Here is a tiny trained network, its code and every weight. The questions are about switching its units off for an input and a class, where a switched-off unit gives its printed mean instead of its output.

import numpy as np


def w(rows, s, z=0):
    codes = np.array(rows[::2]) - 128.0
    scale = np.full(codes.shape[1], s)
    scale[-1] = z or s
    return codes * scale


def norm(h):
    return h / np.sqrt((h * h).mean(-1, keepdims=True) + 1e-5)


def f(y):
    return np.maximum(y, 0)


def log_softmax(a):
    a = a - a.max(-1, keepdims=True)
    return a - np.log(np.exp(a).sum(-1, keepdims=True))


def net(x, mask):
    res = np.array(x, float).reshape(1, 3) / 4 @ E
    u = 0
    for l in range(2):
        y = f(norm(res) @ A[l][:, :-1].T + A[l][:, -1])
        res = res + np.where(mask[u : u + 10], y, B[l][:, -1]) @ B[l][:, :-1]
        u += 10
    return log_softmax(norm(res)[-1] @ U[:, :-1].T + U[:, -1])


A, B = {}, {}
E = w([
[220,210,89,48,138,236,149,172,86,210],'x0',
[205,109,163,19,197,164,188,142,3,136],'x1',
[42,155,216,94,143,164,32,109,154,156],'x2',
],0.0051)
A[0] = w([
[134,20,85,166,144,3,175,112,122,78,119],'0.n1',
[108,195,109,137,147,156,126,198,135,219,109],'0.n2',
[93,115,221,103,114,111,62,87,76,140,170],'0.n3',
[69,84,169,187,86,45,108,140,168,59,144],'0.n4',
[42,177,153,121,104,174,32,154,190,134,101],'0.n5',
[129,20,176,137,204,110,149,69,31,61,47],'0.n6',
[172,164,8,178,40,104,187,165,111,137,59],'0.n7',
[134,97,191,139,187,135,156,219,69,136,122],'0.n8',
[137,93,107,105,150,91,239,117,57,115,119],'0.n9',
[69,99,211,91,202,106,117,119,93,145,2],'0.n10',
],0.0056,0.0073)
B[0] = w([
[71,178,113,140,76,122,102,190,114,164,231],'0.n1',
[121,103,102,102,85,118,104,118,110,191,187],'0.n2',
[110,149,129,116,167,125,108,67,189,93,218],'0.n3',
[172,156,191,101,148,154,156,120,109,105,254],'0.n4',
[141,122,92,99,119,57,146,126,100,154,217],'0.n5',
[64,71,67,86,132,78,98,157,148,127,185],'0.n6',
[146,72,190,139,149,156,177,57,142,114,183],'0.n7',
[145,143,165,119,157,129,118,92,135,152,190],'0.n8',
[137,149,92,106,133,76,57,165,110,153,215],'0.n9',
[197,2,95,244,135,188,218,215,97,55,147],'0.n10',
],0.0089,0.0065)
A[1] = w([
[149,163,130,94,216,147,115,153,116,110,120],'1.n1',
[110,204,168,209,36,195,164,240,122,134,3],'1.n2',
[155,34,43,187,61,181,200,56,207,176,41],'1.n3',
[95,97,123,132,139,59,136,167,106,41,126],'1.n4',
[202,115,86,135,112,151,76,95,112,189,84],'1.n5',
[71,2,121,158,168,162,88,156,146,67,74],'1.n6',
[144,107,138,114,120,151,177,163,117,151,161],'1.n7',
[126,177,174,102,156,246,125,72,133,103,118],'1.n8',
[67,149,44,129,128,96,67,164,144,156,92],'1.n9',
[117,122,176,113,114,98,138,149,159,51,138],'1.n10',
],0.0078,0.0037)
B[1] = w([
[101,98,151,202,77,153,156,110,153,72,222],'1.n1',
[231,50,96,158,255,143,225,172,86,36,201],'1.n2',
[63,146,203,83,126,163,59,74,178,141,199],'1.n3',
[124,144,79,83,81,165,108,130,139,186,235],'1.n4',
[120,101,126,172,150,130,156,133,139,77,255],'1.n5',
[244,116,68,216,184,111,218,203,55,108,181],'1.n6',
[96,147,123,153,146,67,116,138,149,100,190],'1.n7',
[69,134,161,151,100,78,110,97,201,124,200],'1.n8',
[126,159,94,138,93,127,120,175,81,139,236],'1.n9',
[169,86,144,148,159,193,160,120,105,139,228],'1.n10',
],0.0094,0.0049)
U = w([
[179,75,116,192,170,148,213,167,105,57,2],'0',
[100,146,219,107,130,166,103,8,199,132,199],'1',
[98,181,59,71,45,86,44,169,102,206,155],'2',
],0.013,0.00071)

Each question gives the input, the list of numbers given to net, and the class t.
The units are the neurons (one row each of A and B). Each row of codes is followed by its name. A weight is (code - 128) times the scale printed after its matrix; where a second scale follows, it is the last column's (A, B and U).
mask holds one flag per neuron, layer by layer. A switched-off neuron (its flag False) gives its mean, the last column of its row in B, instead of its output. The means were averaged over made-up inputs and are rounded, as every weight is.
A unit's drop is (log p(t) with every unit on - log p(t) with that unit switched off) / (log p(t) with every unit on - log p(t) with every unit switched off).
The circuit of an input: a set's keep is (log p(t) with only the set's units on - log p(t) with every unit switched off) / (log p(t) with every unit on - log p(t) with every unit switched off). Starting from the 12 units with the biggest drops (on a tie, the unit counted first), units are removed one at a time, each time the one whose removal leaves the highest keep (on an exact tie, the one counted first), for as long as the keep stays at least 0.8.
units of the circuit, in order: the units of the circuit, biggest drop first
top k neurons: the k neurons with the biggest drops, biggest first
k most important neurons of layer l: the k neurons of layer l with the biggest drops, biggest first
drop when u is switched off: that unit's drop, to one decimal
input [1,-6,-7], class 1: units of the circuit, in order : (1.n3)
input [1,-3,8], class 2: 2 most important neurons of layer 0 : (0.n5 0.n7)
input [1,-1,0], class 1: top 3 neurons : (0.n7 0.n1 0.n9)
input [7,1,4], class 1: top 2 neurons : (0.n1 0.n9)
input [1,-1,7], class 2: top 2 neurons : (0.n5 0.n4)
input [-7,4,0], class 2: 2 most important neurons of layer 0 : (0.n1 0.n6)
input [-3,0,1], class 1: 2 most important neurons of layer 0 : (0.n4 0.n3)
input [4,0,-2], class 1: top 2 neurons : (0.n7 1.n3)
input [-8,2,-3], class 2: top 2 neurons : (0.n6 0.n1)
input [-7,8,-1], class 2: 2 most important neurons of layer 0 : (0.n1 0.n9)
input [8,-7,-7], class 1: drop when 1.n3 is switched off : 0.1
input [-7,4,6], class 0: drop when 0.n10 is switched off : 0.9
input [-5,5,6], class 0: drop when 1.n6 is switched off : 0.1
input [-5,2,-5], class 2: drop when 0.n6 is switched off : 0.1
input [4,-6,0], class 1: top neuron : (1.n3)
